Each row is followed by its class.
[151 -95 7 -214 306 166 -100 -21 -87 16 -188 -64 -131 202 -61 -306 25 -7 178 279 196 -266 -186 -37 -3 -96 -478 194 -124 -36 49 378 -437 -53 -185 -102] => kosu
[154 -13 -213 -395 -124 281 156 26 -260 179 -36 -14 -113 17 189 -340 -28 98 305 5 13 -312 -186 54 237 -203 -417 89 -117 -55 52 246 -222 -125 118 -118] => kosu
[-149 40 171 -222 17 -88 196 -79 4 -400 -61 481 -135 -19 21 87 67 -54 133 279 -161 -44 -208 14 -59 -22 -272 -21 149 -159 60 -120 253 382 -151 173] => Muz
[536 -131 30 -43 520 125 352 26 14 -261 373 7 80 -183 195 -154 -124 99 225 454 5 188 -168 -179 296 288 -370 22 108 -362 -240 180 47 -15 -238 -42] => gov
[-220 20 101 -75 -255 27 44 11 13 -355 -186 422 -139 34 -30 4 59 -149 123 167 -264 -201 -147 23 -125 -263 -84 -23 -28 -166 133 -23 418 508 -154 6] => Sisus
[20 0 -66 -296 -603 71 284 -163 -115 -241 -21 318 -89 -29 184 -27 47 -105 127 -250 -346 -228 51 58 112 74 74 -44 90 -89 110 365 380 19 -35 69] => Sisus
[-24 143 145 -257 -65 -245 257 195 -28 -337 -127 377 -259 199 110 -421 219 -169 406 272 -213 -318 -214 18 -148 -253 -261 91 -51 -130 143 112 520 128 -334 13] => Pemo
[127 73 -273 -461 -134 -22 203 -113 -310 265 -156 131 77 114 117 -158 -43 85 185 1 24 -214 -200 63 240 -283 -318 170 -57 -125 18 194 -334 -164 251 135] => Tof
[63 -83 -184 -516 68 182 36 -88 -289 32 -84 1 -64 -35 121 -44 67 135 274 75 75 -258 -118 -10 153 -153 -548 192 -142 -55 -51 220 -231 -121 83 72] => Pemo
[626 -136 -122 139 556 200 175 209 65 -245 342 -20 13 -61 168 17 -62 76 357 440 -146 357 93 -11 189 323 -531 73 28 -329 -218 85 46 184 -307 -135] => Pemo
[91 38 160 42 -269 -5 395 -129 77 -387 -64 401 -21 217 -44 240 17 -174 80 238 -397 91 -251 9 -65 -4 -113 60 195 -270 122 109 344 526 -205 -55] => Tof
[220 29 -95 -189 -552 66 285 -82 -3 -155 106 205 -17 32 89 325 -48 -200 -53 -167 -372 -55 112 84 -14 134 186 19 186 -51 91 417 264 -150 -67 74] => Sodut
[176 168 -47 -68 -794 -20 536 -137 -10 -134 28 268 110 238 158 13 -82 -161 -148 -332 -521 -83 74 121 57 3 310 -46 221 -174 91 438 493 -55 38 -49] => runit
[-33 32 25 65 -291 45 15 26 6 -409 -57 240 -196 63 58 -137 296 -125 252 130 -275 42 -35 -42 -79 -47 -274 108 27 -29 76 -77 460 463 -240 -132] => Tof
[102 2 -65 -171 -644 60 304 -199 -49 -227 -40 156 -74 56 24 234 9 -185 25 -251 -319 -229 84 48 32 160 198 -66 190 -78 118 383 321 -86 24 -21] => Tof
[678 -101 -106 199 516 366 396 301 129 -72 269 -189 108 -140 2 65 -174 8 239 379 -23 67 -160 -1 193 187 -287 -15 35 -243 -94 105 -169 49 -164 -115] => Tof
[85 -27 -94 -75 -627 64 78 -313 18 29 -60 233 125 80 -90 460 -137 -190 -168 -420 -381 -63 206 151 31 188 162 -180 169 -49 203 354 -28 93 48 115] => gov
[-192 -124 -16 -157 -182 -490 -428 87 -236 -213 -75 -322 -261 99 80 -152 335 -96 178 116 289 -255 -282 -231 -207 -145 180 288 -103 164 135 158 117 -504 -62 -62] => gov
[406 7 72 51 -482 70 231 -26 0 -240 112 288 -47 182 -167 185 137 -162 -78 -12 -391 29 154 2 142 266 61 -40 236 -128 20 489 200 123 -192 -93] => Sisus
[5 58 -226 -422 -156 71 219 -97 -274 173 -70 119 22 113 151 -287 47 100 150 -143 -88 -292 -38 102 191 -289 -396 60 -95 -62 -16 149 -166 -54 242 47] => runit
[457 -124 -84 195 399 191 205 152 26 -18 300 -191 119 -25 130 -170 -1 32 304 301 -86 170 -80 16 192 171 -335 -40 -168 -199 -100 87 -87 115 -167 -134] => kosu
[206 31 -32 -198 -608 -35 185 -151 -54 -214 7 279 -43 140 44 220 17 -132 -100 -170 -298 -140 123 49 12 163 157 22 202 -95 57 488 315 -127 -73 3] => Pemo
[117 31 -202 -504 -4 50 251 -69 -291 266 -37 83 82 57 188 -83 -101 168 273 37 39 -99 -175 144 217 -145 -405 163 -7 -85 19 251 -397 -161 183 87] => Did
[93 36 -316 -725 293 276 227 38 -310 -71 -2 15 -54 -110 185 -193 -5 194 426 107 152 -297 -132 8 142 -99 -645 160 -55 7 -18 204 -244 -320 120 163] => Tof
[48 -64 -42 -229 -745 118 213 -125 -99 -44 -63 -18 -127 50 43 -64 142 -243 184 -78 -231 -584 164 117 121 -74 -15 -178 -250 -112 155 329 311 73 90 -147] => Sodut
[-15 -103 -78 -210 -5 -279 -320 325 -390 94 106 -281 -197 -92 411 -564 223 22 512 11 126 -143 -261 -42 -25 -175 -93 111 -175 154 210 -11 20 -355 -3 -64] => gov
[502 21 7 -16 316 -121 511 93 12 -20 221 -213 162 110 256 -70 -202 1 199 301 -26 352 -285 29 164 206 -31 131 88 -266 12 293 -142 -131 -175 6] => Muz
[121 84 -270 98 -736 266 251 17 156 166 -13 125 35 25 6 307 -273 -155 -176 -613 -490 -306 307 291 -119 -46 449 -123 74 -31 121 275 187 -228 63 7] => kosu
[581 -134 -18 134 606 54 286 25 -17 -125 286 -57 152 23 -4 18 -53 146 52 292 117 214 -133 -101 226 445 -377 89 79 -183 -152 93 -221 24 -186 -144] => kosu
[275 34 -41 -71 -629 -24 230 -93 2 -247 24 169 -34 112 13 223 -26 -237 -37 -151 -326 -158 91 24 -9 164 286 73 232 -92 92 490 330 -189 -136 -22] => Tof
[103 -106 -130 -200 -594 -34 28 -80 -36 -423 10 198 -113 -133 125 296 -2 -140 30 -134 -232 -214 200 0 34 288 229 203 205 -65 55 368 503 -290 -212 48] => Sisus
[-54 60 -11 -133 -58 55 198 17 31 -658 129 415 -242 -130 10 24 2 -162 118 391 -159 -123 -242 -158 -152 -310 -93 49 9 -294 -180 -102 781 426 -155 28] => kosu
[-37 -92 7 -125 -43 -468 -240 191 -300 -161 -34 -266 -292 264 242 -547 404 -22 289 175 175 -349 -277 -182 -144 -214 -20 277 -188 41 35 248 103 -409 -120 -174] => Pemo
[-241 84 57 -899 213 -773 147 -442 -714 -62 -264 582 445 30 61 -13 -16 -34 312 188 189 -89 -230 -14 451 400 -439 -313 171 -66 277 83 -164 -97 107 540] => Did
[62 16 -107 -212 -593 -1 230 -221 -90 -188 -8 302 59 33 73 130 -41 -116 40 -225 -363 -234 243 83 144 247 61 -88 193 -130 64 366 331 12 -25 -3] => Did
[17 68 123 34 -126 -175 256 -65 115 -494 -49 465 -127 134 -143 54 73 -134 -11 291 -163 -131 -192 -122 -88 -73 -39 160 185 -214 -21 -85 510 356 -162 -35] => Tof
[860 -388 -399 -238 414 595 -61 296 -194 212 348 -353 -73 -404 323 677 -15 93 813 739 78 723 -574 -58 275 510 -668 280 -221 -114 208 276 -775 154 -371 -69] => kosu
[220 -47 -70 -363 123 -77 146 -40 -251 139 -18 -51 -44 250 186 -310 211 65 401 204 -13 -128 -226 2 214 -56 -504 150 -85 -97 36 418 -472 -165 -72 -76] => Tof
[-397 -170 270 -313 123 -662 -212 -78 -231 -183 84 83 -376 -32 295 -249 155 29 229 203 338 -341 -488 -195 8 -83 249 -150 98 -10 9 -35 -114 -471 141 57] => Muz
[-220 103 68 -168 -224 -58 72 -41 -3 -285 -145 470 -155 81 -63 -73 120 -111 143 145 -211 -233 -141 6 -13 -146 -221 -67 45 -85 147 -106 231 445 -70 77] => Muz
[-101 -106 -13 -35 -198 -479 -520 208 -296 -33 -74 -431 -189 102 221 -369 337 -104 173 135 242 -184 -331 -235 -170 -252 235 246 -229 121 171 27 56 -214 -39 -185] => Tof
[534 -116 -45 132 388 -84 114 55 -74 36 308 -83 191 0 164 -165 23 157 92 368 12 327 -124 -146 283 269 -367 63 -21 -281 -160 52 -271 124 -221 -101] => gov
[83 4 -234 -419 -11 286 79 1 -249 124 16 -144 71 -8 171 -225 30 115 207 -31 -44 -249 -48 65 79 -298 -497 53 -238 -81 -2 273 -229 1 91 8] => gov
[4 19 -64 -212 -564 115 301 -283 -56 -104 58 414 83 -76 94 381 -199 -144 -152 -275 -409 -116 138 102 76 86 171 -212 180 -149 54 203 265 129 110 104] => Sodut
[-28 -35 -108 -368 -211 189 103 -72 -191 327 -275 -73 -64 147 -10 -243 161 67 335 -138 -35 -197 -75 148 238 -170 -422 124 -209 74 243 172 -330 102 198 -36] => Sisus
[17 17 -211 -467 -91 -53 136 -175 -277 175 -55 82 32 80 156 -298 17 179 43 -158 128 -362 -148 12 135 -216 -368 175 -79 -10 -7 201 -371 -236 155 132] => gov
[312 -24 -112 -224 -490 -24 218 -77 -139 -152 134 185 -109 -20 135 247 145 -59 -113 -41 -158 -82 90 -13 34 220 46 102 175 -53 -54 424 116 -273 -163 -14] => Sodut
[-203 -161 324 -266 57 1 45 -107 -54 -428 -154 364 -300 -256 -207 287 152 -171 372 468 139 -248 -353 -50 -95 4 -396 112 34 17 140 -202 254 482 -250 106] => Did
[639 -74 -41 186 606 111 383 169 37 89 302 -68 204 -53 145 -60 -171 154 91 312 9 426 -162 -6 198 265 -279 57 60 -244 -137 -22 -239 105 -116 -59] => runit
[488 -31 -358 -82 -196 259 -108 250 -129 -269 -69 190 120 -168 -24 828 -200 -110 27 32 -219 113 307 244 -244 138 -173 306 61 -112 35 321 80 -203 -354 298] => Sisus
[398 -130 71 281 395 180 124 94 116 -234 179 -112 314 -227 18 532 -254 88 -312 218 -70 266 62 -41 -34 108 -38 25 11 -389 -293 -6 69 228 -287 -61] => Sisus
[-34 63 169 -196 -234 47 360 -34 135 -338 -89 482 -68 108 190 44 -102 -190 314 376 -420 -75 -304 88 -145 -234 -112 -37 14 -385 133 257 428 468 -244 52] => Did
[-15 -79 -112 -684 -6 -210 167 -447 -441 -32 -176 172 48 344 147 65 11 -35 260 98 -14 -16 -264 -3 361 17 -570 82 143 -150 141 468 -417 -40 232 80] => Sodut
[-245 -1 381 -36 31 -184 293 -137 89 -549 -47 714 -354 -56 76 -247 43 -65 221 389 -174 -238 -284 -266 -9 -91 -260 -145 109 -332 -110 -342 519 525 -357 -58] => runit
[209 25 -220 -454 84 72 239 22 -280 262 -1 -1 34 43 161 -128 -2 142 364 76 52 -58 -148 149 168 -171 -464 218 -86 -53 -7 250 -366 -162 129 101] => Did
[332 91 206 462 -682 -168 189 94 372 33 87 109 -160 279 133 -688 82 -8 -286 -130 -353 -114 282 -96 68 131 554 37 184 -243 -101 194 540 11 -163 -435] => Did
[-12 80 -168 -267 -881 111 255 -103 -43 -125 -33 198 -81 85 77 -74 67 -192 197 -381 -431 -489 211 148 128 201 224 -77 71 80 284 483 331 -266 60 70] => Muz
[207 -214 87 313 501 -96 33 75 183 -72 156 -358 -75 -282 145 -72 -71 130 9 215 352 -80 -94 -188 41 212 35 136 -92 -124 -272 -184 -217 -286 -299 -85] => Muz
[-74 95 75 -219 -160 -177 131 -53 -32 -409 -77 495 -105 209 -30 68 115 -103 80 274 -287 -76 -178 -32 0 -76 -237 -66 157 -253 99 18 269 446 -59 79] => Muz
[541 14 -178 125 445 127 378 158 199 -78 261 195 64 -118 294 166 -283 159 -66 442 -107 435 -343 -152 -24 25 150 82 225 -473 -345 215 -143 -208 -188 97] => Tof
[586 20 -139 116 826 332 229 447 146 326 315 -191 373 -181 79 233 -455 107 331 287 -61 565 -144 210 -35 -1 -223 181 -92 -101 7 -74 -345 35 -34 221] => Did
[89 -42 -191 -467 187 180 -11 6 -303 333 -90 -39 4 15 118 -46 17 143 363 -114 4 -123 7 166 122 -91 -593 77 -192 52 112 149 -464 -4 86 10] => Pemo
[446 -102 35 12 493 63 307 77 -79 -183 243 -50 53 -145 229 -64 -100 74 205 386 73 315 -227 -137 182 231 -309 -17 62 -262 -161 32 -40 75 -210 -66] => runit
[510 -99 -54 9 595 94 528 72 21 -52 252 48 184 -33 129 43 -164 152 183 245 -40 301 -180 44 243 375 -301 49 128 -238 -61 154 -276 53 -184 36] => Sisus
[-235 -124 34 -59 -168 -353 -430 174 -156 -195 -33 -281 -368 7 127 -284 420 -8 173 102 233 -451 -170 -206 -197 -210 131 195 -250 115 28 -61 148 -287 -18 -122] => Muz
[-194 3 186 -80 -95 -106 168 -168 37 -384 -141 432 -176 94 -113 12 65 -130 188 172 -136 -175 -218 -78 -23 -53 -231 2 114 -101 127 -199 288 484 -100 -15] => Tof
[250 41 107 152 -894 -207 177 -84 0 -77 -64 -38 -25 211 84 158 -114 -296 -463 -144 -282 -218 -142 -114 -112 -167 707 -130 165 -325 40 473 217 40 -129 -219] => Tof
[-196 -3 160 -162 -106 -48 261 -170 50 -224 -157 476 -167 104 10 75 57 -168 126 176 -290 -113 -193 24 -118 -141 -243 -90 29 -181 135 -67 172 497 -146 103] => Sodut
[-152 -42 15 -564 291 197 433 -346 -199 145 -67 153 86 151 118 -76 -41 237 257 89 78 -205 -372 197 208 -182 -632 14 -82 -82 43 226 -628 55 340 198] => Muz
[33 -34 -205 -569 14 166 151 -87 -282 117 -90 111 -58 46 191 -188 48 74 307 57 -21 -280 -126 65 210 -173 -578 60 -107 -59 79 207 -280 -34 183 69] => Sodut
